Here is a tiny trained network, its code and every weight. The questions are about switching its units off for an input and a target symbol, where a switched-off unit gives its printed mean instead of its output.

import numpy as np


def w(rows, s, z=0):
    codes = np.array(rows[::2]) - 128.0
    scale = np.full(codes.shape[1], s)
    scale[-1] = z or s
    return codes * scale


def f(y):
    return np.maximum(y, 0)


def softmax(a):
    e = np.exp(a - a.max(-1, keepdims=True))
    return e / e.sum(-1, keepdims=True)


def log_softmax(a):
    a = a - a.max(-1, keepdims=True)
    return a - np.log(np.exp(a).sum(-1, keepdims=True))


def net(x, mask):
    ids = ['ΞΠαζθσφω'.index(c) for c in x.split()]
    T = len(ids)
    res = E[ids] + P[:T]
    u = 0
    for l in range(2):
        q, k, v = (res @ M[l].T for M in (Q, K, V))
        z = softmax(np.where(np.tri(T) > 0, q @ k.T / 3**0.5, -1e9)) @ v
        res = res + np.where(mask[u], z, O[l][:, -1]) @ O[l][:, :-1]
        u += 1
        y = f(res @ A[l][:, :-1].T + A[l][:, -1])
        res = res + np.where(mask[u : u + 12], y, B[l][:, -1]) @ B[l][:, :-1]
        u += 12
    return log_softmax(res[-1] @ U[:, :-1].T + U[:, -1])


Q, K, V, O, A, B = {}, {}, {}, {}, {}, {}
E = w([
[123,134,121],'Ξ',
[112,110,129],'Π',
[67,119,3],'α',
[121,91,126],'ζ',
[134,167,110],'θ',
[177,65,88],'σ',
[150,68,111],'φ',
[173,136,88],'ω',
],0.028)
P = w([
[244,137,236],'0',
[194,121,171],'1',
[177,123,158],'2',
[164,116,149],'3',
[159,114,136],'4',
[159,110,121],'5',
[154,105,117],'6',
[152,99,105],'7',
[152,102,100],'8',
[158,110,103],'9',
],0.012)
Q[0] = w([
[2,179,183],'0.h1',
[53,188,133],'0.h1',
[224,132,90],'0.h1',
],0.008)
K[0] = w([
[234,182,208],'0.h1',
[147,148,250],'0.h1',
[64,157,112],'0.h1',
],0.012)
V[0] = w([
[45,146,25],'0.h1',
[149,249,33],'0.h1',
[49,2,210],'0.h1',
],0.0051)
O[0] = w([
[2,123,10,219],'0.h1',
[156,183,45,222],'0.h1',
[23,73,134,4],'0.h1',
],0.0098,0.0028)
A[0] = w([
[61,139,140,254],'0.n1',
[54,91,210,184],'0.n2',
[105,180,138,110],'0.n3',
[169,53,157,7],'0.n4',
[41,58,93,138],'0.n5',
[151,85,180,8],'0.n6',
[118,184,247,177],'0.n7',
[85,158,98,93],'0.n8',
[68,196,124,193],'0.n9',
[80,187,96,106],'0.n10',
[47,193,79,160],'0.n11',
[149,93,61,151],'0.n12',
],0.011,0.0079)
B[0] = w([
[183,188,15,163],'0.n1',
[50,186,125,152],'0.n2',
[176,101,140,132],'0.n3',
[207,2,193,160],'0.n4',
[202,169,139,192],'0.n5',
[150,58,172,146],'0.n6',
[45,230,118,165],'0.n7',
[57,149,149,169],'0.n8',
[193,95,118,171],'0.n9',
[126,65,156,180],'0.n10',
[156,68,133,222],'0.n11',
[125,166,208,250],'0.n12',
],0.0072,0.012)
Q[1] = w([
[73,100,201],'1.h1',
[129,106,78],'1.h1',
[73,106,2],'1.h1',
],0.0063)
K[1] = w([
[89,88,101],'1.h1',
[131,131,163],'1.h1',
[118,159,248],'1.h1',
],0.013)
V[1] = w([
[77,237,1],'1.h1',
[56,225,187],'1.h1',
[70,65,97],'1.h1',
],0.0081)
O[1] = w([
[151,75,2,28],'1.h1',
[101,145,33,110],'1.h1',
[241,137,84,6],'1.h1',
],0.0068,0.014)
A[1] = w([
[114,125,93,109],'1.n1',
[189,74,153,1],'1.n2',
[168,147,88,108],'1.n3',
[8,97,133,129],'1.n4',
[96,147,81,151],'1.n5',
[185,228,138,144],'1.n6',
[140,175,173,121],'1.n7',
[87,52,164,72],'1.n8',
[93,60,37,133],'1.n9',
[156,81,180,102],'1.n10',
[174,22,86,22],'1.n11',
[178,154,154,148],'1.n12',
],0.013)
B[1] = w([
[112,203,136,150],'1.n1',
[6,95,73,165],'1.n2',
[102,88,142,154],'1.n3',
[135,201,130,183],'1.n4',
[147,155,175,179],'1.n5',
[112,56,83,229],'1.n6',
[127,114,94,246],'1.n7',
[175,149,96,182],'1.n8',
[147,132,116,205],'1.n9',
[159,119,149,234],'1.n10',
[99,113,159,153],'1.n11',
[124,135,102,227],'1.n12',
],0.014,0.013)
U = w([
[196,179,158,195],'Ξ',
[12,137,102,162],'Π',
[236,117,50,202],'α',
[2,108,32,138],'ζ',
[164,194,66,3],'θ',
[156,111,171,77],'σ',
[29,77,124,42],'φ',
[6,176,180,152],'ω',
],0.0084,0.0049)

Each question gives the input, a string of symbols that net reads in full, and the target symbol t.
The units are the heads (3 rows each of Q, K, V and O) and the neurons (one row each of A and B). Each row of codes is followed by its name. A weight is (code - 128) times the scale printed after its matrix; where a second scale follows, it is the last column's (O, A, B and U).
mask holds one flag per unit, layer by layer, with each layer's heads first. A switched-off unit (its flag False) gives its mean, the last column of its rows in O or B, instead of its output. The means were averaged over made-up inputs and are rounded, as every weight is.
A unit's drop is (log p(t) with every unit on - log p(t) with that unit switched off) / (log p(t) with every unit on - log p(t) with every unit switched off).
The circuit of an input: a set's keep is (log p(t) with only the set's units on - log p(t) with every unit switched off) / (log p(t) with every unit on - log p(t) with every unit switched off). Starting from the 12 units with the biggest drops (on a tie, the unit counted first), units are removed one at a time, each time the one whose removal leaves the highest keep (on an exact tie, the one counted first), for as long as the keep stays at least 0.8.
circuit, biggest first: the units of the circuit, biggest drop first
unit that matters most: the unit with the biggest drop
top k neurons: the k neurons with the biggest drops, biggest first
top k neurons in layer l: the k neurons of layer l with the biggest drops, biggest first
input σ ω Π ω α σ σ, target σ: top 2 neurons in layer 1	1.n10; 1.n6
input ω Π σ ζ φ, target σ: circuit, biggest first	0.h1; 1.h1
input ω Ξ ω Ξ φ α Π, target ω: circuit, biggest first	0.h1; 1.h1; 1.n4
input ζ Ξ φ, target σ: top 3 neurons	1.n10; 1.n8; 1.n2
input ω ω ζ, target Ξ: circuit, biggest first	0.h1; 1.n6; 1.n8
input σ φ α ω Ξ, target σ: top 4 neurons	1.n10; 1.n6; 0.n4; 1.n2
input ω θ ω θ ω, target ζ: circuit, biggest first	0.n11; 1.n10; 1.n6
input Ξ σ Ξ σ θ ω θ, target α: top 3 neurons	1.n2; 0.n7; 0.n8
input θ θ θ ω α, target θ: unit that matters most	1.h1
input ω ω ω α σ σ φ ζ σ ζ, target ω: circuit, biggest first	0.h1; 1.h1
input ω θ ω α Π ω Ξ ζ, target ω: circuit, biggest first	0.h1; 1.h1; 1.n4
input ζ σ ζ Ξ Π ζ θ α ω φ, target ζ: top 3 neurons	0.n5; 0.n4; 1.n6
input θ φ φ ω α ω φ ω σ, target θ: top 2 neurons	0.n7; 1.n9
input ω Ξ Π ω θ ω θ ω, target ζ: top 3 neurons in layer 0	0.n11; 0.n4; 0.n10
input ω ω ω ω α, target ω: circuit, biggest first	0.h1; 1.h1
input φ θ α, target φ: top 3 neurons	1.n6; 0.n5; 0.n4
input ω θ θ, target ζ: top 2 neurons	1.n6; 1.n10
input ζ α ω Ξ, target ζ: circuit, biggest first	1.h1; 0.h1; 0.n7; 0.n2
input ζ ζ ω ω α Π ζ ζ Ξ, target ζ: circuit, biggest first	0.h1
input Π Π ζ, target Ξ: unit that matters most	0.n4
input θ ω ω φ θ φ Π α ω ω, target θ: top 3 neurons in layer 0	0.n7; 0.n8; 0.n4
input θ ω ω θ ω α θ, target θ: top 3 neurons	0.n7; 1.n9; 1.n4
input α ζ φ ζ Π, target α: top 2 neurons	0.n1; 1.n2
input φ ω φ α ω, target φ: top 2 neurons	1.n6; 0.n4
input φ θ σ Π α α σ θ, target φ: top 3 neurons	1.n6; 0.n4; 0.n1
